Below is a small trained network, with its code and all its weights. Each question gives an input and a target symbol and asks what happens when units are switched off, that is, made to give their printed mean instead of their output.

import numpy as np


def w(rows, s, z=0):
    codes = np.array(rows[::2]) - 128.0
    scale = np.full(codes.shape[1], s)
    scale[-1] = z or s
    return codes * scale


def f(y):
    return y / 2 * (1 + np.tanh(0.7978845608 * (y + 0.044715 * y**3)))


def softmax(a):
    e = np.exp(a - a.max(-1, keepdims=True))
    return e / e.sum(-1, keepdims=True)


def log_softmax(a):
    a = a - a.max(-1, keepdims=True)
    return a - np.log(np.exp(a).sum(-1, keepdims=True))


def net(x, mask):
    ids = ['Γβδελμτ'.index(c) for c in x.split()]
    T = len(ids)
    res = E[ids] + P[:T]
    u = 0
    for l in range(2):
        r = res
        for j in range(3):
            rows = slice(3 * j, 3 * j + 3)
            q, k, v = (r @ M[l][rows].T for M in (Q, K, V))
            z = softmax(np.where(np.tri(T) > 0, q @ k.T / 3**0.5, -1e9)) @ v
            o = O[l][rows]
            res = res + np.where(mask[u + j], z, o[:, -1]) @ o[:, :-1]
        u += 3
        y = f(res @ A[l][:, :-1].T + A[l][:, -1])
        res = res + np.where(mask[u : u + 24], y, B[l][:, -1]) @ B[l][:, :-1]
        u += 24
    return log_softmax(res[-1] @ U[:, :-1].T + U[:, -1])


Q, K, V, O, A, B = {}, {}, {}, {}, {}, {}
E = w([
[106,122,208,182,165],'Γ',
[220,137,7,91,191],'β',
[72,87,117,158,106],'δ',
[75,143,82,195,78],'ε',
[81,164,146,214,132],'λ',
[128,149,174,163,62],'μ',
[118,85,187,135,107],'τ',
],0.011)
P = w([
[188,90,129,134,83],'0',
[75,212,133,126,255],'1',
[78,198,129,116,200],'2',
[103,186,124,132,148],'3',
[113,164,128,138,134],'4',
[127,145,130,147,121],'5',
[131,130,134,151,121],'6',
[132,120,134,161,118],'7',
[137,120,125,165,103],'8',
[137,104,133,173,105],'9',
[142,93,148,177,106],'10',
],0.0091)
Q[0] = w([
[137,178,122,106,136],'0.h0',
[134,171,119,112,126],'0.h0',
[134,75,122,118,131],'0.h0',
[146,115,89,71,149],'0.h1',
[121,199,109,145,127],'0.h1',
[208,81,35,2,158],'0.h1',
[86,135,119,83,102],'0.h2',
[81,119,119,79,138],'0.h2',
[127,114,140,126,107],'0.h2',
],0.012)
K[0] = w([
[116,139,146,145,105],'0.h0',
[118,145,137,142,102],'0.h0',
[119,84,125,92,128],'0.h0',
[69,155,195,137,109],'0.h1',
[158,91,134,124,94],'0.h1',
[7,151,206,124,99],'0.h1',
[117,125,172,151,146],'0.h2',
[105,109,177,178,103],'0.h2',
[119,149,122,137,150],'0.h2',
],0.014)
V[0] = w([
[10,119,193,136,139],'0.h0',
[151,185,31,115,163],'0.h0',
[218,177,58,79,186],'0.h0',
[215,76,117,58,124],'0.h1',
[114,174,117,127,114],'0.h1',
[144,116,33,81,181],'0.h1',
[189,88,45,115,72],'0.h2',
[164,94,44,123,140],'0.h2',
[254,122,146,75,172],'0.h2',
],0.0083)
O[0] = w([
[73,145,145,62,173,227],'0.h0',
[113,145,76,182,120,80],'0.h0',
[136,110,58,201,136,26],'0.h0',
[110,41,85,89,138,220],'0.h1',
[144,166,103,125,124,124],'0.h1',
[67,144,87,72,116,254],'0.h1',
[140,119,119,103,40,21],'0.h2',
[83,114,127,128,77,63],'0.h2',
[126,2,112,160,120,76],'0.h2',
],0.0099,0.0021)
A[0] = w([
[136,129,133,101,137,113],'0.n0',
[72,95,136,156,133,106],'0.n1',
[204,166,132,39,189,74],'0.n2',
[74,152,164,126,254,2],'0.n3',
[172,105,175,131,131,112],'0.n4',
[137,124,98,225,209,53],'0.n5',
[7,137,134,106,85,194],'0.n6',
[129,132,127,133,127,130],'0.n7',
[159,59,164,105,132,94],'0.n8',
[173,128,168,125,141,115],'0.n9',
[159,134,146,104,128,75],'0.n10',
[135,146,87,248,65,184],'0.n11',
[137,100,143,134,140,96],'0.n12',
[117,183,141,174,180,164],'0.n13',
[123,124,136,114,136,107],'0.n14',
[160,168,184,141,173,140],'0.n15',
[173,71,170,76,109,92],'0.n16',
[111,97,88,197,88,188],'0.n17',
[66,113,127,14,92,136],'0.n18',
[101,159,124,145,113,145],'0.n19',
[129,123,53,91,163,100],'0.n20',
[165,166,117,122,166,101],'0.n21',
[52,105,134,140,119,138],'0.n22',
[69,38,115,194,72,105],'0.n23',
],0.0087,0.0079)
B[0] = w([
[111,138,111,123,121,124],'0.n0',
[162,120,93,114,137,141],'0.n1',
[102,146,29,104,210,149],'0.n2',
[197,120,165,122,2,170],'0.n3',
[89,126,99,163,111,140],'0.n4',
[44,194,131,49,53,130],'0.n5',
[171,90,156,80,210,253],'0.n6',
[126,128,133,129,129,129],'0.n7',
[66,65,92,138,90,125],'0.n8',
[99,128,87,172,126,149],'0.n9',
[103,146,88,139,116,116],'0.n10',
[163,121,224,128,108,174],'0.n11',
[108,109,91,136,115,117],'0.n12',
[122,84,136,166,178,214],'0.n13',
[125,131,109,120,121,123],'0.n14',
[129,115,102,190,157,218],'0.n15',
[67,105,113,151,78,127],'0.n16',
[215,125,159,129,156,184],'0.n17',
[99,114,129,55,157,191],'0.n18',
[135,105,153,125,144,150],'0.n19',
[95,196,108,164,157,136],'0.n20',
[111,95,105,114,167,139],'0.n21',
[167,111,106,99,167,174],'0.n22',
[228,72,100,138,157,185],'0.n23',
],0.0072,0.0077)
Q[1] = w([
[106,155,144,79,246],'1.h0',
[121,152,79,66,85],'1.h0',
[93,166,142,142,15],'1.h0',
[27,146,162,93,119],'1.h1',
[137,169,75,133,170],'1.h1',
[54,161,157,94,143],'1.h1',
[38,167,51,115,132],'1.h2',
[73,177,224,106,136],'1.h2',
[185,116,188,189,118],'1.h2',
],0.012)
K[1] = w([
[137,107,138,210,23],'1.h0',
[72,198,154,151,151],'1.h0',
[80,196,84,56,126],'1.h0',
[57,188,146,175,78],'1.h1',
[156,184,62,121,191],'1.h1',
[85,184,121,181,99],'1.h1',
[186,145,98,133,251],'1.h2',
[176,70,131,63,144],'1.h2',
[128,98,148,175,36],'1.h2',
],0.011)
V[1] = w([
[194,161,97,20,196],'1.h0',
[138,61,137,159,71],'1.h0',
[121,56,128,29,157],'1.h0',
[75,97,160,200,92],'1.h1',
[129,91,172,37,162],'1.h1',
[75,187,187,97,131],'1.h1',
[104,116,111,226,253],'1.h2',
[23,4,100,98,160],'1.h2',
[128,117,67,179,25],'1.h2',
],0.0071)
O[1] = w([
[126,167,209,59,178,36],'1.h0',
[118,121,61,103,105,249],'1.h0',
[186,222,117,73,149,131],'1.h0',
[201,129,81,36,97,118],'1.h1',
[112,162,170,207,47,143],'1.h1',
[173,43,150,152,95,78],'1.h1',
[219,87,112,170,250,131],'1.h2',
[255,253,61,126,91,166],'1.h2',
[37,120,26,160,92,128],'1.h2',
],0.0067,0.015)
A[1] = w([
[147,216,205,106,134,174],'1.n0',
[60,116,203,144,95,29],'1.n1',
[159,186,144,77,139,26],'1.n2',
[151,93,137,153,201,2],'1.n3',
[116,169,172,69,183,37],'1.n4',
[65,111,196,131,96,41],'1.n5',
[85,67,150,154,164,84],'1.n6',
[46,169,122,98,62,51],'1.n7',
[253,144,160,158,114,63],'1.n8',
[157,127,153,108,87,123],'1.n9',
[94,123,161,141,87,139],'1.n10',
[93,189,222,170,110,177],'1.n11',
[185,128,232,132,155,62],'1.n12',
[174,82,154,83,87,66],'1.n13',
[194,77,80,151,93,71],'1.n14',
[108,91,211,74,112,82],'1.n15',
[206,178,76,79,175,22],'1.n16',
[145,95,99,108,119,115],'1.n17',
[168,105,145,171,60,97],'1.n18',
[72,193,117,198,150,149],'1.n19',
[102,75,216,169,128,69],'1.n20',
[71,109,114,123,173,48],'1.n21',
[131,115,37,139,127,26],'1.n22',
[139,52,139,105,166,92],'1.n23',
],0.0076,0.0088)
B[1] = w([
[172,33,96,91,145,194],'1.n0',
[94,218,73,143,255,132],'1.n1',
[112,95,163,203,125,155],'1.n2',
[112,149,117,120,12,166],'1.n3',
[123,146,44,210,93,164],'1.n4',
[88,205,95,140,246,131],'1.n5',
[184,200,157,158,76,168],'1.n6',
[218,110,158,208,230,153],'1.n7',
[38,116,96,56,169,206],'1.n8',
[70,150,137,102,144,136],'1.n9',
[83,107,129,103,146,145],'1.n10',
[131,82,147,24,89,153],'1.n11',
[111,140,52,143,33,168],'1.n12',
[70,168,181,126,93,137],'1.n13',
[101,187,166,121,187,197],'1.n14',
[135,186,120,178,221,135],'1.n15',
[80,66,196,182,60,255],'1.n16',
[122,152,156,133,137,156],'1.n17',
[111,142,94,126,212,153],'1.n18',
[125,67,136,28,90,200],'1.n19',
[160,233,209,168,46,148],'1.n20',
[131,181,103,83,95,143],'1.n21',
[118,194,234,123,126,184],'1.n22',
[153,188,137,131,99,177],'1.n23',
],0.0058,0.0081)
U = w([
[217,88,99,185,255,212],'Γ',
[174,71,179,9,111,252],'β',
[69,184,187,135,168,81],'δ',
[26,30,104,178,61,144],'ε',
[184,112,221,216,80,43],'λ',
[141,231,72,133,60,55],'μ',
[65,150,73,76,184,16],'τ',
],0.0039,0.0034)

Each question gives the input, a string of symbols that net reads in full, and the target symbol t.
The units are the heads (3 rows each of Q, K, V and O) and the neurons (one row each of A and B). Each row of codes is followed by its name. A weight is (code - 128) times the scale printed after its matrix; where a second scale follows, it is the last column's (O, A, B and U).
mask holds one flag per unit, layer by layer, with each layer's heads first. A switched-off unit (its flag False) gives its mean, the last column of its rows in O or B, instead of its output. The means were averaged over made-up inputs and are rounded, as every weight is.
A unit's drop is (log p(t) with every unit on - log p(t) with that unit switched off) / (log p(t) with every unit on - log p(t) with every unit switched off).
The circuit of an input: a set's keep is (log p(t) with only the set's units on - log p(t) with every unit switched off) / (log p(t) with every unit on - log p(t) with every unit switched off). Starting from the 12 units with the biggest drops (on a tie, the unit counted first), units are removed one at a time, each time the one whose removal leaves the highest keep (on an exact tie, the one counted first), for as long as the keep stays at least 0.8.
units of the circuit, in order: the units of the circuit, biggest drop first
unit that matters most: the unit with the biggest drop
top k neurons: the k neurons with the biggest drops, biggest first
top k neurons in layer l: the k neurons of layer l with the biggest drops, biggest first
drop when u is switched off: that unit's drop, to one decimal
input λ λ μ δ, target λ: top 2 neurons	1.n20, 1.n6
input Γ δ μ μ τ, target Γ: units of the circuit, in order	0.h1, 1.h2, 0.h2
input β Γ τ β μ, target τ: top 2 neurons in layer 0	0.n23, 0.n17
input β τ β δ δ μ Γ μ μ μ Γ, target τ: unit that matters most	0.h2
input β ε τ β ε Γ δ, target τ: units of the circuit, in order	0.h2, 0.h0, 0.n23, 1.h1
input Γ Γ μ λ, target Γ: units of the circuit, in order	1.h2, 0.h2
input β μ Γ μ Γ Γ β, target τ: units of the circuit, in order	0.n23, 0.h2, 0.h0, 1.h1
input ε μ β μ μ λ τ ε, target β: units of the circuit, in order	0.n6, 0.n15, 1.h2, 0.h1
input δ μ μ Γ, target β: units of the circuit, in order	1.h0, 1.n11, 1.n0, 0.h0
input β β λ Γ μ τ τ Γ μ, target τ: top 3 neurons in layer 0	0.n23, 0.n5, 0.n6
input μ τ ε δ τ δ, target ε: top 3 neurons	0.n6, 0.n16, 0.n18
input τ τ Γ λ Γ τ μ β τ μ λ, target β: top 2 neurons	0.n18, 0.n15
input δ Γ μ δ λ β ε μ ε, target β: top 3 neurons	0.n6, 0.n15, 1.n0
input μ μ λ, target ε: unit that matters most	1.h2
input δ μ λ, target β: top 2 neurons in layer 1	1.n11, 1.n0
input τ τ λ μ ε ε μ, target μ: top 3 neurons	0.n16, 0.n8, 0.n6
input λ β β ε λ Γ τ μ ε, target λ: top 3 neurons	0.n6, 0.n11, 1.n20
input λ μ β μ μ Γ μ, target β: top 3 neurons	0.n6, 0.n15, 0.n18
input δ τ μ δ Γ μ δ δ τ δ, target β: top 2 neurons	1.n11, 1.n0
input Γ τ Γ τ δ Γ τ λ τ τ μ, target Γ: unit that matters most	0.h1
input β β δ, target τ: top 2 neurons in layer 0	0.n23, 0.n5
input λ Γ τ β λ μ τ β Γ Γ Γ, target λ: top 2 neurons	0.n6, 1.n20
input μ μ μ τ μ δ λ τ δ τ, target ε: top 2 neurons in layer 0	0.n6, 0.n16
input λ τ β Γ β λ μ μ λ ε, target λ: top 2 neurons	0.n6, 1.n20
input β μ Γ λ ε μ μ μ β ε, target τ: top 2 neurons in layer 0	0.n23, 0.n6
input τ β δ Γ β, target μ: drop when 0.n8 is switched off	0.2
input τ ε μ Γ λ Γ β λ β, target μ: unit that matters most	0.h1
input λ β μ τ τ μ Γ μ, target β: drop when 0.n6 is switched off	0.3
input Γ μ ε μ ε, target Γ: drop when 1.n3 is switched off	0.0
